After every row comes one of two labels: whether the row has a hidden trait. Each part has its own trait and labels.
In the rows, 128 means zero.
[117,144,145,138,137,130,117,148,104,114,108,112,119,110,148,145,130,102,127,112,118,134,78,150,131,148,128,129,162,106,129,146,144,106,129]
N
[150,143,97,163,137,163,130,153,120,162,147,127,111,152,136,113,121,115,123,120,124,121,98,156,112,133,129,139,152,132,144,131,154,156,136]
M
[120,122,162,156,166,97,140,172,83,126,127,107,103,101,151,136,132,106,122,123,116,141,109,174,140,133,93,108,173,94,108,142,164,157,148]
M
[138,161,120,149,108,156,126,140,124,155,115,118,121,127,137,140,139,111,128,127,122,124,76,166,117,142,134,141,163,117,145,143,151,117,108]
N
[117,123,144,139,158,111,130,163,99,123,137,116,119,119,141,141,121,115,120,111,119,135,117,145,143,134,107,114,150,114,123,145,137,157,144]
M
[115,166,142,133,118,164,122,134,94,135,96,118,139,107,134,147,135,100,141,123,114,129,65,174,129,144,133,149,149,93,127,149,157,93,99]
N
[151,135,125,170,145,151,144,150,96,163,137,120,98,142,138,113,132,119,124,131,119,124,116,183,107,120,112,132,150,98,116,128,153,169,130]
M
[136,120,118,163,162,116,141,173,111,141,158,124,110,130,141,124,109,128,124,120,126,135,147,141,124,130,106,122,163,127,126,132,137,169,145]
M
[108,137,142,127,119,140,112,114,120,104,107,122,129,110,148,152,125,109,127,111,121,130,81,122,125,152,137,145,138,113,148,128,133,87,121]
N
[152,111,78,147,163,140,113,136,149,112,167,144,142,126,129,123,76,134,106,86,137,126,166,70,120,125,133,116,116,188,164,99,97,161,155]
N
[135,173,109,151,127,198,119,97,121,150,107,121,139,111,125,138,108,92,137,119,132,113,68,172,87,157,153,167,127,125,151,118,145,81,90]
N
[120,105,110,126,155,137,117,121,125,110,150,138,134,123,132,135,98,133,119,111,130,128,152,90,122,133,126,140,114,146,142,103,115,147,143]
N
[110,140,163,156,155,105,128,153,111,103,110,113,112,90,166,133,126,84,126,101,129,145,75,149,124,158,123,134,175,100,146,142,149,95,124]
N
[113,142,171,144,145,99,130,171,97,113,106,105,107,104,156,148,145,93,130,114,114,141,81,167,147,143,113,115,186,86,118,163,150,125,131]
M
[123,123,120,125,149,144,112,136,106,124,136,129,128,131,128,147,115,130,125,111,110,119,128,122,137,129,125,127,129,120,126,129,118,150,155]
M
[118,99,124,136,174,112,122,140,117,100,158,129,117,113,143,132,94,121,115,103,123,135,154,89,135,134,114,121,132,138,136,113,118,158,160]
M
[102,143,153,146,153,127,114,149,137,91,118,125,133,96,167,140,98,83,125,89,138,147,69,100,120,171,140,147,141,131,177,130,143,73,105]
N
[146,145,110,155,124,152,134,143,114,170,131,122,113,149,133,124,129,123,126,129,120,118,102,168,114,126,127,133,152,121,125,136,149,150,140]
M
[118,90,110,117,176,120,107,146,130,80,152,131,148,104,140,136,86,123,108,84,135,135,158,56,142,131,120,106,116,162,154,113,105,157,171]
N
[125,77,146,141,170,44,127,202,114,78,161,130,106,131,161,132,125,141,105,99,112,156,170,74,176,111,95,81,167,123,124,145,113,196,202]
N
[134,111,104,140,169,137,119,149,113,127,153,134,129,131,120,140,102,134,119,107,112,123,158,112,133,126,123,124,121,137,128,123,112,169,170]
M
[114,98,139,143,178,90,130,185,105,101,154,123,115,112,152,135,109,117,116,103,121,144,147,105,149,136,99,108,157,118,128,137,135,175,161]
M
[130,90,110,126,170,112,112,131,134,88,162,134,131,113,141,132,89,135,107,91,127,131,168,65,141,125,119,108,112,167,150,106,99,165,174]
N
[111,135,147,63,96,151,92,104,104,114,95,126,153,137,108,193,155,156,136,134,87,102,119,137,158,119,140,118,105,99,101,138,89,125,170]
N
[154,122,83,149,149,145,135,154,121,161,166,128,115,159,121,113,108,149,117,133,118,119,149,123,126,116,119,123,149,146,120,130,132,185,148]
M
[130,131,117,141,149,140,116,147,111,128,132,127,126,122,138,137,116,123,127,110,116,127,122,125,132,135,129,132,137,124,138,131,131,140,138]
M
[129,112,108,147,167,133,115,158,113,114,155,132,126,120,134,131,88,122,119,96,119,130,155,98,131,133,120,129,122,141,140,114,117,167,163]
N
[148,134,118,159,136,159,136,142,123,172,141,123,104,150,129,114,125,125,125,137,117,116,109,178,111,118,118,134,145,112,120,126,155,165,147]
M
[133,113,115,141,167,116,130,162,110,129,163,126,118,134,133,135,109,130,116,119,118,130,151,117,140,125,111,111,147,133,127,136,124,179,166]
M
[133,103,120,151,160,97,138,153,112,131,156,123,98,133,135,131,111,132,116,124,114,130,159,129,134,124,104,104,162,129,116,134,125,189,175]
M
[107,137,160,157,178,92,119,149,119,83,113,119,126,82,164,144,109,91,122,88,129,152,97,114,128,162,125,135,160,102,157,136,129,95,126]
N
[125,115,116,155,173,117,128,155,119,115,154,126,118,116,140,124,99,113,119,107,131,136,135,115,121,143,117,133,145,135,141,123,135,154,142]
M
[147,158,108,153,113,165,135,134,126,173,131,120,108,145,137,128,134,111,124,136,126,118,83,171,107,135,138,143,167,127,138,137,154,131,116]
N
[128,107,109,162,169,127,129,154,120,122,157,130,120,122,144,125,95,122,117,108,128,135,141,105,123,136,117,133,141,141,141,118,133,158,147]
M
[120,134,116,209,194,114,140,161,145,106,148,116,96,82,189,100,75,65,111,83,162,163,79,106,95,179,127,161,196,147,196,122,175,81,87]
N
[142,103,131,162,181,94,142,166,98,133,153,121,83,123,137,129,121,127,115,127,110,131,160,149,136,122,98,105,168,117,110,135,125,201,175]
M
[123,83,128,131,181,93,113,151,109,81,162,128,117,112,150,132,95,126,107,85,117,139,171,73,151,124,110,98,124,143,140,118,99,176,186]
M

Next part:
[126,141,128,127,95,119,135,155,131,137,129,242,147,112,140,135,156,72,115,137,141,125,143,128,123,119,149,130,123,127,119,131,136,128,129,130,121,104,112,126,116,125,153,123,135,137,123,124,133,126,109,140,133,112,146,139,131,111,116,91,122,131,99,118,140,128,131,133,115,131,124,95,131,164,128,130,160,141,115,172,131,132,140,121,119,93,111,140,118,134,149,128,144,88,135,172,106,135,134,125,135,136,142,128,129,132,129,133,136,166,140,162,140,105,114,131,127,96,129,142,134,131,153,131,125,71,131,156,87,132,107,89,149,134,128,138,159,172,110,117,94,124,115,127,131,131,147,123,129,108,95,159,128,132,138,113,161,120,152,132,145,125,134,124,149,132,127,194,120,133,93,122,165]
B
[114,131,143,118,129,124,86,164,120,142,118,191,94,137,122,117,128,109,114,138,107,132,128,146,124,107,159,128,128,139,124,130,96,135,109,179,105,152,112,120,138,151,190,148,116,133,138,168,131,128,176,140,122,131,142,180,130,108,99,114,115,130,101,158,126,132,100,148,98,127,136,113,130,143,134,135,137,115,142,120,132,107,126,129,137,126,118,110,117,107,125,133,138,71,139,113,126,131,126,113,152,129,120,121,128,138,129,130,134,130,120,115,168,134,125,128,113,176,152,92,135,126,178,127,140,159,140,104,189,122,106,148,127,128,125,118,111,129,106,140,143,132,108,126,95,111,147,146,111,123,142,108,133,77,147,142,182,118,155,136,138,149,122,132,106,114,136,134,187,140,134,184,134]
B
[143,150,136,164,160,125,98,153,126,141,139,104,126,143,117,110,112,170,124,112,113,135,117,143,124,126,183,134,137,137,144,125,75,136,113,151,104,146,122,130,125,137,67,163,131,129,148,148,122,136,137,124,114,150,121,132,127,87,141,128,121,129,129,162,113,132,110,157,125,126,141,115,142,101,120,137,128,111,139,56,139,97,116,138,142,140,117,83,133,114,133,134,124,100,123,56,136,156,159,128,135,139,112,131,132,133,127,117,141,96,97,31,156,149,122,136,119,202,136,68,129,142,117,129,141,213,116,99,184,101,153,184,117,124,130,108,97,90,113,148,166,141,110,126,97,100,124,111,112,165,127,70,136,51,155,132,167,139,136,130,127,136,112,125,117,98,128,115,215,130,133,170,139]
B
[125,157,129,154,108,129,152,138,134,140,144,191,148,106,132,120,156,106,123,122,142,125,143,130,122,129,167,130,127,124,126,126,150,129,136,100,131,111,117,128,110,111,86,129,130,133,139,83,128,129,1,136,137,113,132,127,131,112,123,92,122,135,94,122,136,134,137,139,138,137,125,102,141,154,122,138,160,142,110,189,133,136,139,118,119,95,109,130,118,135,152,127,143,97,119,162,89,141,137,134,136,157,142,135,128,135,131,120,135,170,133,156,135,99,100,134,127,88,116,143,126,146,148,131,117,76,126,159,60,130,105,85,148,133,128,135,158,201,112,116,99,135,92,126,135,131,137,98,131,121,71,163,127,134,141,95,156,128,144,148,149,124,141,130,163,119,120,180,120,135,100,115,168]
B
[128,117,124,92,104,108,117,142,132,132,117,218,144,135,148,152,133,91,119,148,142,128,136,131,124,108,121,119,124,129,120,134,130,130,118,153,131,126,123,131,131,116,255,136,136,107,111,161,135,122,255,141,129,121,151,167,131,135,109,112,124,134,128,111,136,122,121,123,117,129,126,115,121,171,142,131,137,118,122,137,130,127,132,109,118,114,142,141,121,135,133,126,137,94,127,149,122,116,107,127,122,129,130,122,130,128,125,144,128,148,137,163,127,106,155,125,134,127,145,140,137,129,126,131,115,71,141,141,110,142,115,105,147,133,128,141,138,150,123,120,96,106,166,127,122,126,143,148,113,97,138,140,130,141,119,159,143,113,155,125,127,128,121,108,131,146,139,201,106,126,113,122,129]
B
[135,119,128,110,117,103,158,114,129,125,112,198,139,128,154,157,133,116,126,154,138,126,141,125,121,123,92,119,129,121,137,125,163,128,134,140,155,159,120,127,132,95,255,143,148,108,119,143,132,124,223,136,141,143,147,160,133,130,127,105,135,135,135,103,137,116,130,113,150,133,125,135,129,196,140,131,144,122,109,148,128,131,145,109,107,118,150,137,117,137,116,122,124,125,119,153,110,110,106,143,107,126,133,131,125,121,125,139,126,163,129,135,104,101,150,127,144,107,141,161,127,134,103,127,105,63,123,149,30,156,100,101,160,132,130,155,144,158,138,115,80,112,187,127,133,135,137,143,119,82,133,142,110,172,111,160,88,123,136,131,133,118,139,114,135,144,144,192,78,121,110,96,105]
B
[136,164,133,169,144,137,116,150,134,148,142,91,142,136,109,110,127,145,127,99,126,134,123,140,123,134,197,133,136,134,129,126,89,131,125,130,108,112,124,135,123,141,11,141,124,143,148,109,122,137,46,115,119,124,119,119,126,92,134,125,121,124,113,161,117,139,125,160,136,133,130,98,139,104,111,130,143,127,131,114,137,112,125,126,140,131,110,94,133,124,142,135,126,130,111,78,133,162,155,137,140,144,128,134,132,134,129,114,135,120,110,94,151,150,102,133,120,165,133,99,128,151,131,138,146,183,120,115,121,103,150,155,112,126,130,112,116,139,111,137,176,144,77,128,112,126,125,84,123,154,107,108,138,74,158,130,168,140,125,142,133,127,129,132,150,101,115,130,189,135,133,156,161]
U
[152,116,129,147,115,144,149,112,135,123,139,24,149,112,124,130,132,128,145,120,147,127,125,115,135,154,126,124,125,123,113,135,162,127,141,84,124,98,136,130,108,128,1,142,136,101,130,79,114,132,91,102,125,130,94,54,123,143,148,158,125,122,158,110,111,124,143,99,175,124,120,123,121,104,111,116,93,120,120,108,128,141,108,113,132,126,127,125,148,141,139,129,108,167,125,84,135,153,167,144,101,156,127,133,130,123,112,112,141,107,130,162,92,144,117,132,133,118,131,128,122,123,86,130,104,138,121,99,127,121,190,153,123,127,133,125,120,56,147,131,187,123,138,129,136,133,103,58,157,152,97,101,124,130,123,137,102,145,116,111,129,99,118,121,140,131,116,139,118,110,106,94,155]
U
[148,118,133,142,130,139,136,109,132,125,141,23,134,129,120,134,118,147,144,118,134,129,121,119,134,151,136,125,126,128,121,135,145,130,138,102,131,118,136,135,119,132,1,151,131,102,133,93,115,131,104,109,121,132,100,82,122,146,145,157,123,123,153,118,110,126,138,102,182,123,126,124,124,105,117,124,92,119,126,90,129,131,106,118,135,137,132,116,144,133,132,130,110,159,125,77,136,148,163,138,107,160,124,132,127,121,112,111,138,104,121,123,99,142,120,131,127,138,142,113,122,131,96,129,105,148,119,94,158,118,174,161,121,126,131,125,105,72,147,136,185,124,132,129,129,134,103,78,148,157,107,93,131,125,128,138,110,141,117,120,125,107,116,122,126,124,118,126,143,114,118,108,140]
U

New part:
[129,54,121,134,97,136,127,111,128,157,123,131,117,138,170,96,108,140,145,122,127,125,120,123,122,115,138,167,148,151,143,116,145,84,122,133,105,112,140,125,118,111,130,103,130,124,136,124,97,161,138,79,110,145,155,143,128,139,121,160,110,122,113,99,148,119,155,104,128,141,136,164,141,98,118,107,157,112,129,102,138,106,121,120,88,73,136,155,133,131,112,145,89,122,135,108,172,109,120,113,106,136,162,117,125,125,144,135,93,111,121,170,113,106,150,139,156,104,66,140,136,132,146,108,166,174,129,135]
<71>
[122,231,125,143,175,146,152,65,115,144,140,113,133,118,90,58,136,121,161,146,196,166,110,169,185,117,115,124,157,143,55,158,114,156,76,179,136,120,136,81,134,113,131,216,128,142,112,163,131,155,130,184,162,124,143,131,147,111,102,113,110,111,151,105,155,75,87,160,140,112,167,115,154,174,159,74,84,163,111,141,145,168,144,212,140,153,114,104,117,103,84,188,182,108,91,83,212,164,154,102,64,110,135,138,138,92,128,200,135,152,91,124,152,126,138,119,85,127,112,104,109,134,136,90,45,114,114,113]
<71>
[141,91,120,85,105,143,113,165,124,173,123,127,121,139,151,145,116,152,124,109,72,91,102,87,108,132,133,141,134,113,170,132,132,112,162,99,135,130,140,164,112,131,118,73,133,106,133,112,126,91,121,114,106,122,99,124,128,148,139,140,137,149,120,132,125,142,136,111,89,107,112,124,108,90,97,182,143,118,129,146,120,102,81,60,163,98,118,159,158,124,164,100,98,126,161,158,64,105,100,121,152,136,117,135,110,140,146,105,122,93,122,140,87,122,126,147,137,126,134,157,126,117,117,151,167,140,145,118]
<65>
[134,114,137,142,135,153,150,125,135,160,143,111,121,81,147,117,116,148,129,121,145,129,119,131,160,122,95,149,143,101,117,160,108,127,168,134,115,131,135,139,127,129,123,144,147,123,119,117,122,69,111,151,126,106,126,91,130,139,106,144,104,127,114,96,140,86,130,131,132,109,171,141,144,175,134,112,97,165,115,137,94,127,101,115,167,134,148,146,156,156,130,151,121,108,85,103,136,114,131,126,103,106,153,144,129,114,147,127,143,146,95,132,120,116,108,131,76,131,127,115,109,134,127,108,146,129,119,102]
<71>
[128,160,117,120,147,178,140,154,132,177,137,99,131,112,125,148,138,132,114,115,127,81,105,142,133,112,96,149,132,88,100,175,120,133,142,110,116,160,149,139,119,130,136,159,140,117,129,144,140,50,109,170,121,91,67,95,125,139,118,105,117,134,105,112,132,115,106,135,105,107,174,114,138,120,121,133,100,169,115,143,102,146,94,105,195,159,123,141,149,144,177,170,147,114,83,114,86,124,124,140,114,80,122,152,112,126,156,123,134,151,97,116,113,125,90,128,77,141,154,123,90,125,126,134,123,104,132,98]
<65>
[111,113,102,114,115,120,148,114,127,160,129,139,92,163,127,97,106,133,166,136,149,139,89,129,125,121,121,121,153,145,113,147,155,92,121,140,128,132,140,112,89,115,133,153,123,100,138,142,112,159,148,109,114,119,99,133,123,147,136,124,117,124,139,125,140,85,124,126,103,139,111,125,132,111,110,130,150,89,145,126,160,107,92,156,114,61,114,150,122,108,150,138,114,125,130,135,151,128,99,117,84,123,100,148,125,111,145,168,90,96,127,151,105,119,150,127,124,95,84,131,136,126,135,109,168,158,129,141]
<65>
[108,65,110,151,106,134,127,143,141,131,127,128,106,138,158,142,117,99,119,125,140,108,143,127,107,115,118,138,127,128,130,134,152,82,138,113,101,147,138,137,107,123,142,134,134,117,144,135,108,122,136,87,103,125,89,136,110,151,137,130,114,126,110,121,128,118,141,106,119,149,122,144,136,107,110,127,159,115,136,99,127,114,113,115,120,79,139,142,128,143,166,143,94,138,120,131,137,108,105,148,120,111,130,133,122,130,145,113,91,115,143,147,119,111,120,123,130,110,106,128,122,131,143,113,198,156,128,129]
<71>
[121,72,130,151,126,206,140,146,146,143,140,116,114,92,164,84,122,140,118,124,144,113,140,131,141,120,99,150,125,100,127,152,122,110,174,115,110,141,130,156,117,132,132,135,148,126,129,118,118,73,119,121,116,110,107,99,116,145,119,131,107,129,105,106,127,101,143,121,127,125,153,144,147,159,127,125,115,148,126,119,106,114,108,90,150,110,153,139,151,164,153,135,104,119,92,113,114,105,121,141,123,102,141,146,129,127,148,100,130,129,112,131,112,125,100,128,92,129,129,117,111,132,130,112,167,136,116,107]
<71>
[143,81,130,91,117,133,151,108,120,173,143,144,85,119,159,70,80,224,178,125,128,188,83,84,173,144,116,139,169,118,148,150,108,117,203,161,154,91,125,143,97,128,91,93,137,96,110,89,115,104,120,144,125,118,146,96,142,151,119,152,117,134,145,109,138,69,172,124,112,92,138,133,125,136,109,132,113,112,124,172,137,102,64,111,134,79,138,202,168,115,101,94,91,108,148,137,117,109,95,82,97,151,129,154,138,100,138,161,142,80,91,154,69,115,148,148,100,109,82,142,141,132,104,115,168,159,125,124]
<65>
[134,81,140,144,132,168,160,123,141,160,152,125,105,74,187,92,98,179,144,122,156,162,123,113,184,127,84,160,148,90,112,168,99,120,201,149,120,119,127,146,111,132,110,137,151,113,109,101,115,68,114,143,124,106,141,75,129,149,102,149,96,124,115,86,141,62,153,121,140,99,188,157,148,191,130,98,109,156,118,146,88,127,101,115,155,94,168,168,176,161,106,119,100,101,82,100,142,104,123,118,95,109,165,148,140,98,154,129,146,119,84,144,101,107,108,136,70,119,114,110,119,137,120,95,185,149,109,108]
<71>
[147,69,137,109,108,156,112,155,132,174,129,110,136,100,161,141,124,152,104,105,91,96,136,101,112,125,119,156,127,106,168,132,116,118,153,103,118,133,137,164,131,132,120,89,142,118,129,104,124,78,110,121,110,120,127,108,128,141,124,146,123,138,106,114,124,138,150,110,118,113,144,144,125,128,116,149,130,158,121,130,97,115,92,57,155,140,139,159,168,150,147,125,111,117,128,130,81,102,118,133,148,121,159,135,117,141,140,91,135,121,102,137,108,120,110,144,122,132,141,144,121,122,120,142,157,141,137,112]
<71>
[136,63,125,111,118,168,136,147,136,174,138,125,109,109,172,126,99,177,139,114,119,125,108,104,142,125,107,154,145,100,144,150,118,109,191,123,124,129,135,154,104,130,117,116,147,104,129,104,120,77,115,126,110,110,109,105,127,151,125,141,116,137,113,104,134,113,147,114,113,108,141,135,132,142,109,142,126,132,122,142,103,112,76,80,165,110,144,168,165,141,146,124,97,114,123,133,96,101,109,122,132,107,139,152,122,122,139,123,125,112,101,148,86,113,117,139,94,121,114,136,120,128,121,118,188,143,130,110]
<71>
[125,126,115,121,122,161,122,163,134,163,127,108,135,125,112,176,142,114,103,115,112,76,116,135,103,119,114,140,121,101,125,153,134,124,128,95,116,161,141,146,122,132,135,139,135,119,140,145,133,69,118,144,114,106,67,117,119,139,133,114,131,140,110,132,125,139,108,127,99,125,137,117,127,122,119,158,120,148,124,129,108,133,99,78,169,144,119,130,134,140,184,150,133,130,113,131,66,121,116,140,136,94,107,147,107,139,150,104,117,132,127,117,115,128,101,130,106,138,166,139,99,120,127,149,130,118,141,105]
<65>
[142,45,128,78,89,112,116,156,126,150,132,162,90,140,164,114,85,218,152,121,82,148,111,75,135,148,131,134,141,120,197,119,129,99,204,126,148,104,124,169,93,138,99,48,132,94,131,79,119,110,129,102,108,129,140,120,129,159,140,153,137,145,136,137,119,109,160,114,105,104,95,126,107,111,90,168,150,81,137,154,133,83,77,71,118,65,136,216,164,122,131,52,73,126,178,174,84,96,86,106,151,164,115,145,130,126,131,117,139,65,130,156,67,121,142,149,139,109,100,157,148,124,100,137,218,161,136,141]
<65>
